Below are the code and all the weights of a small trained network. Each question names an input and a target symbol and asks about switching units off, where a switched-off unit gives its printed mean instead of its output.

import numpy as np


def w(rows, s, z=0):
    codes = np.array(rows[::2]) - 128.0
    scale = np.full(codes.shape[1], s)
    scale[-1] = z or s
    return codes * scale


def norm(h):
    return h / np.sqrt((h * h).mean(-1, keepdims=True) + 1e-5)


def f(y):
    return np.maximum(y, 0)


def softmax(a):
    e = np.exp(a - a.max(-1, keepdims=True))
    return e / e.sum(-1, keepdims=True)


def log_softmax(a):
    a = a - a.max(-1, keepdims=True)
    return a - np.log(np.exp(a).sum(-1, keepdims=True))


def net(x, mask):
    ids = ['ΛΦαγεθμπτψω'.index(c) for c in x.split()]
    T = len(ids)
    res = E[ids] + P[:T]
    u = 0
    for l in range(2):
        r = norm(res)
        for j in range(3):
            rows = slice(2 * j, 2 * j + 2)
            q, k, v = (r @ M[l][rows].T for M in (Q, K, V))
            z = softmax(np.where(np.tri(T) > 0, q @ k.T / 2**0.5, -1e9)) @ v
            o = O[l][rows]
            res = res + np.where(mask[u + j], z, o[:, -1]) @ o[:, :-1]
        u += 3
        y = f(norm(res) @ A[l][:, :-1].T + A[l][:, -1])
        res = res + np.where(mask[u : u + 4], y, B[l][:, -1]) @ B[l][:, :-1]
        u += 4
    return log_softmax(norm(res)[-1] @ U[:, :-1].T + U[:, -1])


Q, K, V, O, A, B = {}, {}, {}, {}, {}, {}
E = w([
[102,55,171,180,69,191],'Λ',
[69,136,81,104,27,254],'Φ',
[171,85,21,184,58,85],'α',
[193,198,63,78,17,143],'γ',
[155,82,205,196,109,45],'ε',
[101,72,160,105,42,117],'θ',
[5,122,208,176,176,126],'μ',
[125,74,179,165,23,65],'π',
[112,182,176,146,156,104],'τ',
[201,88,176,209,128,94],'ψ',
[63,48,86,251,92,90],'ω',
],0.0089)
P = w([
[164,112,134,90,168,165],'0',
[100,174,209,135,68,107],'1',
[51,5,82,85,151,103],'2',
[154,135,146,218,104,170],'3',
[94,176,187,135,82,106],'4',
[61,41,74,84,160,97],'5',
[142,141,133,214,112,163],'6',
[88,178,171,136,91,102],'7',
[63,69,67,82,169,94],'8',
[132,150,120,212,124,151],'9',
],0.021)
Q[0] = w([
[163,201,131,111,103,136],'L0H1',
[77,138,85,135,145,117],'L0H1',
[118,169,124,198,91,164],'L0H2',
[100,155,187,6,151,85],'L0H2',
[39,161,186,112,95,187],'L0H3',
[156,179,109,119,88,173],'L0H3',
],0.016)
K[0] = w([
[95,182,192,110,118,135],'L0H1',
[138,140,110,82,159,137],'L0H1',
[27,226,66,168,130,120],'L0H2',
[180,32,252,99,67,136],'L0H2',
[35,163,137,90,63,84],'L0H3',
[81,116,62,130,157,103],'L0H3',
],0.013)
V[0] = w([
[78,154,189,163,154,185],'L0H1',
[121,181,172,162,103,8],'L0H1',
[130,56,166,223,135,1],'L0H2',
[16,108,194,158,181,204],'L0H2',
[153,120,174,113,108,129],'L0H3',
[47,101,115,68,143,46],'L0H3',
],0.0083)
O[0] = w([
[215,195,70,154,192,81,144],'L0H1',
[70,188,58,155,229,180,178],'L0H1',
[161,13,147,83,62,64,164],'L0H2',
[48,101,253,146,72,244,199],'L0H2',
[82,65,102,94,170,112,251],'L0H3',
[175,200,156,129,152,30,121],'L0H3',
],0.0071,0.0023)
A[0] = w([
[195,133,239,196,249,112,183],'L0N1',
[81,132,129,63,233,120,187],'L0N2',
[110,249,219,7,155,94,4],'L0N3',
[215,80,2,228,64,131,29],'L0N4',
],0.0098,0.0039)
B[0] = w([
[109,117,74,148,236,76,255],'L0N1',
[157,31,104,154,82,143,193],'L0N2',
[135,184,110,58,41,111,202],'L0N3',
[194,141,251,148,147,90,229],'L0N4',
],0.015,0.0047)
Q[1] = w([
[114,251,158,184,154,177],'L1H1',
[172,196,134,75,83,118],'L1H1',
[43,176,142,1,149,124],'L1H2',
[117,163,42,88,117,122],'L1H2',
[146,5,101,85,81,162],'L1H3',
[63,169,111,20,222,142],'L1H3',
],0.012)
K[1] = w([
[64,166,79,241,90,92],'L1H1',
[142,195,115,105,52,63],'L1H1',
[63,197,216,130,112,85],'L1H2',
[178,167,147,143,157,92],'L1H2',
[155,154,168,27,196,192],'L1H3',
[127,247,173,183,104,21],'L1H3',
],0.013)
V[1] = w([
[1,122,76,123,115,52],'L1H1',
[147,75,73,204,187,159],'L1H1',
[126,200,178,167,145,87],'L1H2',
[117,113,165,98,173,131],'L1H2',
[205,125,28,139,90,209],'L1H3',
[127,107,158,106,169,180],'L1H3',
],0.0096)
O[1] = w([
[218,1,75,157,75,165,57],'L1H1',
[46,151,138,150,2,67,96],'L1H1',
[110,34,155,199,180,101,1],'L1H2',
[191,119,53,108,191,172,150],'L1H2',
[207,142,110,248,197,61,101],'L1H3',
[99,176,47,172,68,132,174],'L1H3',
],0.0077,0.0037)
A[1] = w([
[46,36,143,199,49,150,91],'L1N1',
[215,49,230,119,11,116,1],'L1N2',
[175,82,246,252,1,204,34],'L1N3',
[184,163,121,63,74,229,50],'L1N4',
],0.01,0.0027)
B[1] = w([
[218,225,146,138,164,136,255],'L1N1',
[120,126,168,249,179,132,215],'L1N2',
[64,84,52,33,168,159,228],'L1N3',
[115,92,90,150,68,66,173],'L1N4',
],0.013,0.0075)
U = w([
[76,88,126,107,81,181,237],'Λ',
[56,205,170,193,92,153,90],'Φ',
[176,102,255,101,141,160,207],'α',
[215,196,147,145,163,99,82],'γ',
[184,54,102,61,163,111,142],'ε',
[147,160,120,76,69,86,192],'θ',
[118,158,100,58,196,186,100],'μ',
[123,76,150,184,62,107,195],'π',
[62,122,53,149,179,51,1],'τ',
[103,110,197,33,157,74,106],'ψ',
[110,64,106,208,159,201,130],'ω',
],0.014,0.0049)

Each question gives the input, a string of symbols that net reads in full, and the target symbol t.
The units are the heads (2 rows each of Q, K, V and O) and the neurons (one row each of A and B). Each row of codes is followed by its name. A weight is (code - 128) times the scale printed after its matrix; where a second scale follows, it is the last column's (O, A, B and U).
mask holds one flag per unit, layer by layer, with each layer's heads first. A switched-off unit (its flag False) gives its mean, the last column of its rows in O or B, instead of its output. The means were averaged over made-up inputs and are rounded, as every weight is.
A unit's drop is (log p(t) with every unit on - log p(t) with that unit switched off) / (log p(t) with every unit on - log p(t) with every unit switched off).
The circuit of an input: a set's keep is (log p(t) with only the set's units on - log p(t) with every unit switched off) / (log p(t) with every unit on - log p(t) with every unit switched off). Starting from the 12 units with the biggest drops (on a tie, the unit counted first), units are removed one at a time, each time the one whose removal leaves the highest keep (on an exact tie, the one counted first), for as long as the keep stays at least 0.8.
units of the circuit, in order: the units of the circuit, biggest drop first
top k neurons: the k neurons with the biggest drops, biggest first
top k neurons in layer l: the k neurons of layer l with the biggest drops, biggest first
input θ ε γ Λ, target γ: units of the circuit, in order : (L0H3; L1H2)
input ε α π Φ τ α ε, target α: units of the circuit, in order : (L0N4)
input ε ψ ω, target π: top 3 neurons : (L0N1; L1N3; L1N1)
input π Φ ψ Φ μ, target α: top 2 neurons in layer 0 : (L0N1; L0N3)
input τ ω π, target ω: top 3 neurons : (L0N3; L0N1; L0N4)
input τ Φ γ, target ω: top 2 neurons : (L0N1; L1N2)
input τ μ α γ ω π θ, target ω: units of the circuit, in order : (L0H2; L1N2; L1N3)
input Φ γ θ, target γ: units of the circuit, in order : (L1N1; L1H3; L0H2; L0H1)
input α ψ Λ Λ γ ε, target ψ: top 3 neurons : (L0N4; L1N3; L0N1)
input ω μ γ α θ ω ε θ, target π: top 3 neurons in layer 1 : (L1N4; L1N2; L1N3)
input μ μ Φ π, target Φ: units of the circuit, in order : (L0H2; L0H1; L1H1)
input Φ γ ω, target γ: top 2 neurons in layer 0 : (L0N1; L0N2)
input Φ ε Φ Φ τ ε, target γ: top 2 neurons : (L1N1; L0N1)
input τ α α γ ε π τ θ θ, target ω: top 2 neurons : (L0N1; L1N1)
input ε Λ γ ψ Λ ε, target π: units of the circuit, in order : (L0N1; L1H1; L1N2; L0H1)
input μ Φ π μ θ ε, target Λ: units of the circuit, in order : (L0H2; L1H3)
input θ Φ Φ, target μ: top neuron in layer 1 : (L1N1)
input ε ω ε ψ ε ε μ ω τ, target π: top 2 neurons in layer 0 : (L0N2; L0N1)
input θ ψ ε α Φ μ, target μ: top 3 neurons : (L1N1; L1N2; L0N2)
input γ π ω ε π ε π ω ε μ, target μ: units of the circuit, in order : (L1N3; L0H2; L1N1)
input ω ε ω, target α: top neuron in layer 0 : (L0N1)
input π γ Φ ψ Φ θ θ ε μ, target ε: top 3 neurons in layer 1 : (L1N1; L1N2; L1N3)
input ψ ω π ε ε μ μ γ π, target θ: units of the circuit, in order : (L0N1; L1H1; L1N1)
input Φ ε π Λ π τ τ Λ, target μ: top 2 neurons : (L1N3; L1N1)
